Below is a small trained network, with its code and all its weights. Each question gives an input and a target symbol and asks what happens when units are switched off, that is, made to give their printed mean instead of their output.

import numpy as np


def w(rows, s, z=0):
    codes = np.array(rows[::2]) - 128.0
    scale = np.full(codes.shape[1], s)
    scale[-1] = z or s
    return codes * scale


def norm(h):
    return h / np.sqrt((h * h).mean(-1, keepdims=True) + 1e-5)


def f(y):
    return np.maximum(y, 0)


def softmax(a):
    e = np.exp(a - a.max(-1, keepdims=True))
    return e / e.sum(-1, keepdims=True)


def log_softmax(a):
    a = a - a.max(-1, keepdims=True)
    return a - np.log(np.exp(a).sum(-1, keepdims=True))


def net(x, mask):
    ids = ['ΞΠαγεζθμστφ'.index(c) for c in x.split()]
    T = len(ids)
    res = E[ids] + P[:T]
    q, k, v = (norm(res) @ M[0].T for M in (Q, K, V))
    z = softmax(np.where(np.tri(T) > 0, q @ k.T / 3**0.5, -1e9)) @ v
    res = res + np.where(mask[0], z, O[0][:, -1]) @ O[0][:, :-1]
    y = f(norm(res) @ A[0][:, :-1].T + A[0][:, -1])
    res = res + np.where(mask[1:25], y, B[0][:, -1]) @ B[0][:, :-1]
    return log_softmax(norm(res)[-1] @ U[:, :-1].T + U[:, -1])


Q, K, V, O, A, B = {}, {}, {}, {}, {}, {}
E = w([
[163,69,130,68,153],'Ξ',
[126,176,204,166,165],'Π',
[101,82,171,151,83],'α',
[148,72,110,38,194],'γ',
[199,220,114,217,125],'ε',
[116,24,100,81,174],'ζ',
[135,3,162,25,191],'θ',
[121,75,99,127,81],'μ',
[49,131,45,122,119],'σ',
[126,62,111,169,87],'τ',
[141,181,60,115,102],'φ',
],0.017)
P = w([
[196,35,147,154,101],'0',
[139,60,167,115,1],'1',
[191,83,83,228,229],'2',
[132,101,161,83,10],'3',
[180,116,66,188,226],'4',
[133,129,157,79,17],'5',
[167,146,65,169,217],'6',
[109,151,151,47,37],'7',
[191,139,64,199,191],'8',
],0.0092)
Q[0] = w([
[172,145,179,3,16],'head 1',
[85,172,230,149,105],'head 1',
[163,146,169,219,214],'head 1',
],0.011)
K[0] = w([
[78,254,136,118,157],'head 1',
[126,113,130,177,161],'head 1',
[170,47,159,141,114],'head 1',
],0.016)
V[0] = w([
[53,209,254,157,168],'head 1',
[250,175,233,140,130],'head 1',
[3,67,223,115,208],'head 1',
],0.0092)
O[0] = w([
[112,62,226,118,137,5],'head 1',
[247,228,181,186,158,102],'head 1',
[60,62,173,181,179,147],'head 1',
],0.014,0.011)
A[0] = w([
[48,104,199,157,92,67],'neuron 1',
[16,165,117,214,172,253],'neuron 2',
[129,146,117,118,130,75],'neuron 3',
[148,137,132,147,204,247],'neuron 4',
[96,192,86,216,141,135],'neuron 5',
[30,151,101,190,137,155],'neuron 6',
[146,124,148,38,162,127],'neuron 7',
[143,131,248,139,163,38],'neuron 8',
[108,90,122,156,136,79],'neuron 9',
[184,195,195,47,75,119],'neuron 10',
[109,139,109,135,187,65],'neuron 11',
[94,167,94,228,110,102],'neuron 12',
[166,123,95,109,145,134],'neuron 13',
[145,90,134,109,131,124],'neuron 14',
[146,169,109,100,89,174],'neuron 15',
[158,79,134,102,149,134],'neuron 16',
[158,120,99,160,23,144],'neuron 17',
[97,147,107,127,179,178],'neuron 18',
[108,105,154,120,99,91],'neuron 19',
[61,82,108,150,113,137],'neuron 20',
[77,102,98,143,74,148],'neuron 21',
[42,159,156,171,47,34],'neuron 22',
[172,84,116,137,148,129],'neuron 23',
[133,121,99,113,94,148],'neuron 24',
],0.016,0.0042)
B[0] = w([
[126,185,74,111,156,149],'neuron 1',
[201,102,110,118,106,220],'neuron 2',
[122,130,120,136,112,141],'neuron 3',
[143,138,182,141,34,254],'neuron 4',
[196,117,155,125,151,202],'neuron 5',
[146,105,122,150,66,195],'neuron 6',
[162,135,141,169,128,212],'neuron 7',
[9,124,189,32,91,144],'neuron 8',
[137,102,113,126,114,179],'neuron 9',
[88,158,141,188,137,181],'neuron 10',
[109,117,156,151,111,195],'neuron 11',
[158,113,134,160,148,178],'neuron 12',
[111,121,137,147,141,242],'neuron 13',
[136,158,101,103,126,186],'neuron 14',
[96,131,154,162,143,205],'neuron 15',
[144,167,117,115,140,227],'neuron 16',
[98,126,166,115,175,205],'neuron 17',
[151,116,140,174,113,226],'neuron 18',
[138,133,107,103,151,146],'neuron 19',
[151,136,124,155,121,238],'neuron 20',
[164,175,152,125,118,206],'neuron 21',
[129,92,114,196,93,141],'neuron 22',
[125,151,122,115,144,225],'neuron 23',
[78,85,150,130,124,205],'neuron 24',
],0.014,0.0076)
U = w([
[153,198,200,161,183,25],'Ξ',
[52,82,172,138,77,60],'Π',
[100,111,233,47,86,249],'α',
[111,112,96,158,92,13],'γ',
[79,211,96,88,92,235],'ε',
[65,37,91,41,58,246],'ζ',
[153,8,205,106,111,163],'θ',
[67,65,35,170,204,14],'μ',
[95,61,78,111,97,28],'σ',
[56,67,151,153,246,254],'τ',
[202,157,71,22,155,78],'φ',
],0.012,0.003)

Each question gives the input, a string of symbols that net reads in full, and the target symbol t.
The units are the heads (3 rows each of Q, K, V and O) and the neurons (one row each of A and B). Each row of codes is followed by its name. A weight is (code - 128) times the scale printed after its matrix; where a second scale follows, it is the last column's (O, A, B and U).
mask holds one flag per unit, heads first, then neurons. A switched-off unit (its flag False) gives its mean, the last column of its rows in O or B, instead of its output. The means were averaged over made-up inputs and are rounded, as every weight is.
A unit's drop is (log p(t) with every unit on - log p(t) with that unit switched off) / (log p(t) with every unit on - log p(t) with every unit switched off).
The circuit of an input: a set's keep is (log p(t) with only the set's units on - log p(t) with every unit switched off) / (log p(t) with every unit on - log p(t) with every unit switched off). Starting from the 12 units with the biggest drops (on a tie, the unit counted first), units are removed one at a time, each time the one whose removal leaves the highest keep (on an exact tie, the one counted first), for as long as the keep stays at least 0.8.
units of the circuit, in order: the units of the circuit, biggest drop first
top k neurons: the k neurons with the biggest drops, biggest first
drop when u is switched off: that unit's drop, to one decimal
input θ θ α Π θ Ξ θ ε θ, target Ξ: units of the circuit, in order	head 1; neuron 16
input α γ Ξ γ Ξ θ Ξ θ ζ, target θ: units of the circuit, in order	head 1; neuron 4; neuron 2
input ε θ Ξ τ ε θ, target Ξ: units of the circuit, in order	head 1; neuron 10
input Ξ θ φ θ φ θ Π μ, target α: units of the circuit, in order	head 1
input ζ γ ε Ξ, target Ξ: units of the circuit, in order	head 1; neuron 10
input θ φ θ θ Ξ θ γ, target θ: units of the circuit, in order	head 1; neuron 4
input θ ζ γ θ, target φ: units of the circuit, in order	neuron 4; neuron 16; neuron 14
input μ θ α θ θ Ξ, target τ: top 2 neurons	neuron 4; neuron 24
input Ξ σ Ξ, target Ξ: units of the circuit, in order	head 1; neuron 2
input Π θ ε γ, target Ξ: units of the circuit, in order	head 1; neuron 10
input ε Π θ θ α τ, target α: units of the circuit, in order	head 1; neuron 8
input φ γ θ Ξ Ξ Ξ, target ε: units of the circuit, in order	head 1; neuron 10; neuron 15
input μ μ μ μ τ ε θ, target μ: top 2 neurons	neuron 2; neuron 13
input σ θ θ Ξ θ μ, target ζ: units of the circuit, in order	head 1
input θ θ Ξ ζ φ γ, target ε: top 2 neurons	neuron 10; neuron 15
input θ θ θ σ μ θ, target ζ: drop when head 1 is switched off	1.8
input θ Π φ τ, target ε: drop when neuron 11 is switched off	0.1
input θ Ξ σ Π θ Ξ γ θ, target α: drop when neuron 8 is switched off	0.5
